[ 2.49 -0.72 -0.26  0.02 -0.39 -0.74 -0.44 -0.30  1.16 -0.56 -0.87 -0.51
  0.16 -2.54 -0.02  0.47 -0.39 -0.07  0.95 -0.39  0.17 -0.83  0.24 -0.41
 -1.18 -0.86  0.80 -2.07 -0.73  0.21 -0.31 -0.80 -0.44 -0.15 -1.58  1.10
  0.02 -0.79 -0.15 -0.15 -0.01 -0.99 -2.33  1.99  0.66 -0.63  0.06] -> E.dum
[ 2.30  0.23  1.62  0.19 -0.18 -0.93 -1.22 -0.22  0.68 -0.36 -0.10  0.18
  0.23 -2.35 -0.25  0.02  0.03 -0.06  0.18 -0.17 -1.58 -1.57 -0.13  0.49
 -0.86 -0.34  0.25 -1.43 -0.64  0.75 -0.28 -0.01 -0.18  0.75 -1.41  1.23
  0.28 -0.06 -0.51 -0.88 -0.87 -0.03 -2.77  3.25  0.96 -0.75  0.31] -> E.bagiz
[ 0.02  0.18  2.55 -0.26  0.26 -1.81 -0.04  0.23 -0.05  0.20 -0.48 -0.09
  0.53 -1.19 -0.55  0.08 -0.51 -0.33  0.49 -0.74 -1.32 -1.51  0.14  0.11
  0.03  0.31 -0.37 -0.94 -0.78  0.39 -0.20 -0.02 -0.34  0.48 -1.47  0.75
 -0.57 -1.05 -0.48  0.63 -1.70  0.04 -0.44  2.41 -0.38 -0.06 -0.15] -> X.bol
[ 1.05  0.62  1.90 -0.11 -1.33 -0.71 -1.15 -0.09  0.50  0.08 -1.17  0.38
  0.56 -2.85  0.34  0.57  0.18  0.04  0.39 -0.35 -1.23 -1.71 -0.08  0.48
  0.21  0.10  0.64 -1.87 -0.33 -0.11  0.50 -0.73 -0.65 -0.10 -0.12  1.05
  0.40 -0.15 -0.45  0.04 -0.68  1.45 -2.19  4.09  0.34  0.04  0.02] -> E.bagiz
[ 1.57  0.20  1.43 -0.34 -0.50 -2.40 -1.03 -0.12  0.73  0.39 -1.32  0.18
  0.35 -3.01  0.00  0.80 -0.19 -1.13  2.11 -0.83 -1.46 -1.08  0.78 -0.02
 -0.07 -0.53  1.01 -1.53 -0.92  0.53  0.46 -1.06 -0.41 -0.23 -0.32  1.34
  0.63 -0.28 -0.13  0.53 -0.22 -0.55 -3.82  1.76  0.67 -0.89  0.03] -> E.dum
[ 1.37  0.04  0.56 -0.04 -0.53 -1.56 -0.71 -0.32  1.41  0.34 -1.00 -0.08
  0.04 -3.11  0.16  0.59  0.11 -0.56  0.60  0.03 -0.90 -1.27  0.82  0.49
 -1.60 -0.30  0.57 -0.97 -0.70  0.68 -0.39 -1.19 -0.54 -0.44 -0.58  1.16
  0.46 -0.37  0.76 -0.19 -0.02 -0.47 -2.54  1.89  0.97 -0.13 -0.29] -> E.dum
[ 0.64  0.97  1.21  0.27  0.31 -1.27 -0.86 -0.97  0.55  0.11 -0.78  0.77
 -0.87 -1.60  0.33 -0.22  0.17  0.33 -0.40 -0.69 -1.32 -1.68 -0.12 -0.45
 -0.49  0.22  0.52 -1.18 -1.29  0.31  0.21 -0.08 -0.63  0.61 -0.60  0.71
  0.08 -0.71 -0.35  1.27 -1.24  1.41 -3.56  4.06  0.65  0.03  0.08] -> X.bol
[ 1.26  0.10  1.05  0.33  0.05 -2.40 -0.51 -0.95 -0.31 -0.19 -1.07  0.00
 -0.38 -3.23 -0.27  0.35  0.19 -0.13  0.21 -0.60 -1.61 -2.24 -0.14 -0.40
 -0.93 -0.44  0.51 -2.26 -0.45  0.29  0.16 -1.28  0.06  0.02 -1.52  1.51
 -0.65 -1.20 -0.75  0.25 -0.45 -0.97 -5.17  5.70  0.73  0.17  0.14] -> E.dum
[ 1.05  0.79  1.37  0.31 -0.11 -2.71 -0.61  0.14  0.81 -1.02 -0.36 -0.20
  0.70 -1.83 -0.35  0.50 -0.25 -1.11  0.88  0.20 -1.57 -2.37 -0.16 -0.01
 -0.90  0.52 -1.01 -1.94  0.14  0.57  0.00 -0.51 -1.19  0.20 -0.88  1.10
 -0.90 -0.72 -0.56 -0.94  0.20  1.27 -0.51  3.96  0.34  0.28  0.18] -> X.kan
[ 0.40  0.76  1.04  0.89 -0.09 -2.76 -0.47 -0.36 -0.72 -0.26 -0.85  0.69
 -0.42 -2.55  0.03  0.98  0.26 -1.19 -0.01  1.50 -1.38 -2.00  0.31 -0.16
 -0.65  0.43 -0.69 -1.79 -0.40  0.37  0.26  0.18  0.04  0.07 -1.12  0.68
 -0.38 -1.50  0.02  0.38 -0.87  1.50 -1.67  4.33  0.31  0.75  0.10] -> X.kan
[-0.40  0.81  0.18  0.78 -0.57 -2.44 -0.72 -1.55 -0.11  0.30 -1.09  1.40
  0.52 -3.70  0.58  1.62  0.54 -0.31 -0.60  0.15 -0.97 -0.50  0.85 -0.36
  0.25  0.09  1.12 -1.57 -1.80  0.06  0.74  1.04  0.48  0.43  1.94  0.27
 -0.38  0.37 -0.71  1.34 -0.61  1.46 -5.82  5.13  0.93  1.38 -0.31] -> E.bagiz
[-1.25  1.04  1.82  0.41 -0.26 -2.39 -0.68 -0.93  0.00 -0.23 -1.11 -0.30
 -0.43 -1.87  0.19  1.26  0.10 -0.02 -0.14 -0.38 -1.44 -0.90  0.12 -0.53
  0.63  0.57  0.21 -1.43 -0.95 -0.17  0.53 -0.55 -0.10  0.39  1.61  0.15
 -0.24 -0.31 -0.46  1.72 -0.95  0.96 -3.21  6.02  0.23  1.98 -0.65] -> X.bol
[ 1.69  0.03  1.60  0.37 -0.44 -1.23  0.04 -0.41  1.48 -0.76 -0.76  0.13
  0.88 -3.54 -0.06  0.34 -0.18  0.36  0.69 -0.72 -0.56 -1.55  0.49 -0.27
 -0.69 -1.00  0.99 -2.04 -0.81  0.40 -0.02 -1.64  0.02  0.69 -1.16  1.53
  0.92 -0.38 -0.82 -0.13 -0.24 -1.60 -2.97  2.92  1.06  0.34  0.39] -> E.dum
[ 1.13  0.58  1.15  0.14  0.15 -1.34 -1.23 -0.35  0.46 -0.69 -1.32  0.66
 -0.13 -2.42 -0.03  0.47  0.60  0.20  0.48 -0.57 -1.00 -2.08 -0.25 -0.11
 -0.02  0.96 -0.59 -2.11  0.81 -0.54  0.28  0.07 -0.40  1.08  0.12 -0.19
 -0.38 -0.26 -0.22 -1.47 -0.85  2.38 -2.24  4.28 -0.28 -0.07 -0.47] -> X.kan
[ 1.30  0.79  0.92  0.10  0.08 -2.30 -0.45 -0.54  1.18 -0.91 -1.27  0.77
 -0.54 -1.82 -0.41  1.22  0.16 -1.58  0.63 -0.86 -0.98 -2.31  0.06  0.23
 -1.55  0.63  0.00 -1.60 -0.15  0.82  0.22 -0.35 -0.65 -0.27 -1.89  0.27
 -0.22 -0.98 -0.41 -0.09 -1.04  1.45 -1.66  4.54 -1.52  0.32 -0.19] -> X.kan
[-1.69  0.82  0.32  1.04 -0.46 -2.86 -0.55 -1.76 -1.14 -1.27 -1.62 -0.13
  0.02 -3.44  0.63  2.44 -0.31 -0.33 -0.85 -1.46 -1.16  0.02  0.47 -0.74
  0.81 -0.47  1.57 -3.03 -2.38 -0.27  0.42 -1.73  0.25 -0.44  2.70  0.55
  0.87  0.62 -0.75  3.54 -0.84  1.90 -7.58  7.79  1.68  2.35 -0.12] -> E.bagiz
[ 1.14 -0.54  0.10  0.06 -0.32  0.08 -0.74 -1.13  0.59 -0.43 -1.20 -0.09
 -0.63 -2.72  0.15  0.56  0.00  0.35  0.12 -0.37 -1.07 -1.04  1.19  0.37
 -0.78 -0.71  0.68 -1.92 -0.49 -0.05 -0.50 -0.89 -1.23 -0.01  0.36  0.81
  0.86 -0.41 -0.03  0.83 -0.29  0.26 -2.47  2.99  0.58  0.35 -0.25] -> E.dum
